array([[-1.636,  1.237,  1.845, -1.742,  1.278, -0.813, -1.605],
       [ 2.360, -7.330,  2.019, -2.811, -0.407, -1.454,  2.406],
       [-0.872,  1.461, -2.455,  1.209, -1.157,  0.976,  0.722]])
-1.454

array([[-4.882,  4.381, -5.053, -3.520,  2.732],
       [-3.063, -4.614,  2.302,  2.873, -3.567],
       [ 2.126, -0.636, -4.332,  6.276, -0.309]])
2.873

array([[ 1.982, -3.572,  5.454, -0.248, -1.586],
       [-2.461, -5.801,  5.608, -1.490,  5.483],
       [-7.180,  2.118, -5.298,  7.474, -5.685]])
-1.490

array([[-3.795, -1.570,  1.875, -3.092, -0.629],
       [ 4.250,  1.037,  1.572,  1.912, -0.341],
       [ 0.557,  0.422, -6.781, -1.902, -0.407]])
1.912

array([[-1.724, -0.048, -5.986, -0.371, -0.595,  0.654,  0.015],
       [-5.987,  0.058, -6.653,  0.225, -0.829,  0.691, -0.201],
       [ 1.732,  0.155, -5.989, -0.246,  0.849,  1.033, -0.195]])
0.691

array([[ 0.122, -4.958, -4.297, -0.189],
       [-1.564, -3.014,  0.008, -0.374],
       [ 0.652, -6.286,  2.481,  1.003]])
0.008
---
[[6.329, 3.038, 0.324, -0.261, -0.342, -0.091],
 [1.311, 2.930, 0.077, 4.710, -0.381, 3.121]] result: -0.342

[-1.025, -2.748, -1.457, 0.909, 6.338, -2.105, -4.433] result: -2.748

[-6.103, 0.761, 5.605, 1.687, -2.751] result: -2.751

[0.314, -3.698, -7.052, 5.724] result: -3.698

[-0.300, -1.449, -5.321, -1.022, 3.554, -5.720] result: -5.321

[[1.396, -1.154, 1.781, 6.372, -0.696, -2.032, -1.673],
 [0.986, 1.541, 1.661, 1.994, -0.527, 3.951, 3.798],
 [-0.165, -3.315, -3.228, -1.388, -2.320, -1.133, -0.697]] result: -3.228

[-6.416, 0.896, -1.294, -2.404, 7.026] result: -2.404
---
[[1.249, 7.217, 2.108, -4.626, -1.691],
[-1.385, 0.972, 4.937, 4.647, 4.304],
[1.176, -0.517, -1.104, -2.088, -3.590]] -> 4.304

[[-0.854, 7.264, 2.795, 2.050],
[-0.011, -1.988, -1.461, 0.107],
[-2.410, 5.903, -1.362, 4.422]] -> 0.107

[[6.156, -3.759, -0.285, -4.604],
[-4.742, 2.050, 0.679, 4.311],
[-0.350, 2.615, 3.538, 2.135]] -> 4.311

[[-2.131, 1.884, 3.169, -1.133, 6.064],
[4.420, -1.200, -2.016, 4.121, -3.455],
[0.193, 0.210, -0.358, 0.349, -2.190]] -> -3.455

[[1.754, 1.099, -1.584, -0.019, -6.449, -1.456, -2.809],
[2.593, -0.002, -2.556, -0.491, -0.757, 0.547, -1.401],
[1.453, 0.906, -0.894, -1.407, -5.593, -0.027, -2.643]] -> -1.401

[[1.397, -1.621, 0.193, -1.352],
[-1.106, -1.192, 0.830, -2.528],
[3.701, 6.004, -0.658, -2.741]] -> -2.528

[[1.295, -3.811, 1.623, -1.400, -0.204, 4.599, -5.014],
[4.596, 0.383, 4.732, 5.705, 5.936, 0.558, -0.930],
[0.195, 1.806, -3.406, -5.082, -2.084, 4.933, 2.740]] -> -0.930
---
[-495 -458 -807  602  291 -332] ==> 602
[ 545 -847  -41  -56 -110  317 -314] ==> -110
[194  98  35 202] ==> 98
[18 75 58 16 30] ==> 58
[ 235 -870  633  648] ==> -870
[ 696 -193 -876  827 -387] ==> -876
[60 77 32 59 20 24] ==> 59
[312 189 283 893 538 297] ==> 893
[4 9 5 3 3 8 2] ==> 3
